Here is a tiny trained network, its code and every weight. The questions are about switching its units off for an input and a class, where a switched-off unit gives its printed mean instead of its output.

import numpy as np


def w(rows, s, z=0):
    codes = np.array(rows[::2]) - 128.0
    scale = np.full(codes.shape[1], s)
    scale[-1] = z or s
    return codes * scale


def f(y):
    return np.maximum(y, 0)


def log_softmax(a):
    a = a - a.max(-1, keepdims=True)
    return a - np.log(np.exp(a).sum(-1, keepdims=True))


def net(x, mask):
    res = np.array(x, float).reshape(1, 6) / 4 @ E
    y = f(res @ A[0][:, :-1].T + A[0][:, -1])
    res = res + np.where(mask, y, B[0][:, -1]) @ B[0][:, :-1]
    return log_softmax(res[-1] @ U[:, :-1].T + U[:, -1])


A, B = {}, {}
E = w([
[31,199,69,56,63,171,190],'x0',
[230,60,87,115,151,167,255],'x1',
[159,20,62,227,29,186,87],'x2',
[91,59,234,55,135,243,93],'x3',
[8,50,154,192,170,110,183],'x4',
[126,124,126,124,128,127,121],'x5',
],0.0089)
A[0] = w([
[100,83,94,142,55,128,86,65],'neuron 0',
[168,119,103,78,228,124,209,106],'neuron 1',
[107,91,193,86,139,212,111,135],'neuron 2',
[45,86,120,174,157,96,107,127],'neuron 3',
[84,148,159,29,199,46,168,74],'neuron 4',
[108,190,72,186,137,68,140,6],'neuron 5',
[140,56,51,202,74,198,151,69],'neuron 6',
[95,136,68,92,97,174,222,101],'neuron 7',
[60,97,140,190,161,123,195,145],'neuron 8',
[53,179,157,135,137,57,7,79],'neuron 9',
[41,177,78,90,77,151,90,106],'neuron 10',
[155,74,121,141,143,91,88,137],'neuron 11',
[217,190,103,75,85,147,45,101],'neuron 12',
[122,132,186,85,116,215,107,3],'neuron 13',
[151,158,76,141,87,35,162,98],'neuron 14',
[157,110,163,139,198,74,86,86],'neuron 15',
],0.012,0.0065)
B[0] = w([
[93,228,128,96,157,91,44,187],'neuron 0',
[139,149,36,173,63,185,38,211],'neuron 1',
[105,84,62,177,109,59,154,220],'neuron 2',
[162,133,175,52,102,86,187,217],'neuron 3',
[76,197,152,125,100,91,22,235],'neuron 4',
[63,55,101,144,157,71,140,188],'neuron 5',
[72,210,100,104,122,147,38,239],'neuron 6',
[194,94,213,156,191,185,111,199],'neuron 7',
[251,120,138,63,67,22,149,227],'neuron 8',
[178,115,31,129,73,254,120,246],'neuron 9',
[181,102,184,136,200,214,118,218],'neuron 10',
[121,129,176,140,188,194,126,188],'neuron 11',
[161,130,174,43,104,22,178,223],'neuron 12',
[55,28,72,139,173,49,143,180],'neuron 13',
[65,39,115,142,174,116,176,204],'neuron 14',
[113,135,180,158,190,172,109,194],'neuron 15',
],0.0089,0.014)
U = w([
[43,238,137,102,132,109,15,68],'0',
[37,53,86,131,181,88,119,93],'1',
[197,134,50,127,70,209,78,137],'2',
[200,153,189,39,107,68,124,94],'3',
[166,116,254,162,238,183,61,122],'4',
[119,151,142,116,130,142,88,251],'5',
[109,199,153,163,78,161,146,152],'6',
],0.0094,0.017)

Each question gives the input, the list of numbers given to net, and the class t.
The units are the neurons (one row each of A and B). Each row of codes is followed by its name. A weight is (code - 128) times the scale printed after its matrix; where a second scale follows, it is the last column's (A, B and U).
mask holds one flag per neuron, in row order. A switched-off neuron (its flag False) gives its mean, the last column of its row in B, instead of its output. The means were averaged over made-up inputs and are rounded, as every weight is.
A unit's drop is (log p(t) with every unit on - log p(t) with that unit switched off) / (log p(t) with every unit on - log p(t) with every unit switched off).
The circuit of an input: a set's keep is (log p(t) with only the set's units on - log p(t) with every unit switched off) / (log p(t) with every unit on - log p(t) with every unit switched off). Starting from the 12 units with the biggest drops (on a tie, the unit counted first), units are removed one at a time, each time the one whose removal leaves the highest keep (on an exact tie, the one counted first), for as long as the keep stays at least 0.8.
units of the circuit, in order: the units of the circuit, biggest drop first
most important unit: the unit with the biggest drop
top k neurons: the k neurons with the biggest drops, biggest first
drop of u: that unit's drop, to one decimal
input [-7,4,-3,-5,7,-1], class 3: top 4 neurons : [neuron 8; neuron 10; neuron 3; neuron 7]
input [8,-3,8,1,7,0], class 0: most important unit : neuron 6
input [-7,-5,1,-6,4,7], class 4: top 3 neurons : [neuron 15; neuron 11; neuron 2]
input [8,-4,6,6,-1,4], class 4: top 2 neurons : [neuron 10; neuron 7]
input [8,3,-1,-7,-7,3], class 4: units of the circuit, in order : [neuron 7; neuron 10]
input [-8,-4,-3,-7,2,-5], class 4: top 2 neurons : [neuron 15; neuron 2]
input [3,-6,7,-2,7,6], class 0: top 3 neurons : [neuron 0; neuron 6; neuron 12]
input [7,-6,1,-7,6,-5], class 1: top 4 neurons : [neuron 5; neuron 14; neuron 12; neuron 1]
input [3,-7,3,2,-6,6], class 2: top 3 neurons : [neuron 9; neuron 8; neuron 3]
input [3,-3,0,2,7,5], class 3: top 2 neurons : [neuron 8; neuron 3]
input [-8,5,-8,0,-8,-5], class 0: units of the circuit, in order : [neuron 1; neuron 4; neuron 9]
input [-5,-7,4,8,6,-4], class 1: top 3 neurons : [neuron 2; neuron 13; neuron 1]
input [-6,1,-1,-7,8,7], class 3: top 2 neurons : [neuron 8; neuron 3]
input [2,4,-3,-6,-2,-5], class 1: top 3 neurons : [neuron 14; neuron 9; neuron 5]
input [0,-7,0,8,-7,6], class 1: units of the circuit, in order : [neuron 13]
input [6,7,0,0,6,7], class 2: top 3 neurons : [neuron 1; neuron 12; neuron 8]
input [-5,-6,3,-7,-4,5], class 1: top 2 neurons : [neuron 14; neuron 5]
input [-4,7,2,8,-3,5], class 1: units of the circuit, in order : [neuron 13; neuron 2]
input [3,-7,-1,8,-4,-5], class 1: drop of neuron 13 : 1.0
input [4,6,-2,-3,4,-5], class 2: drop of neuron 15 : 0.1
input [8,7,-2,1,0,0], class 4: drop of neuron 11 : 0.0
input [0,3,-5,-5,1,3], class 0: most important unit : neuron 4
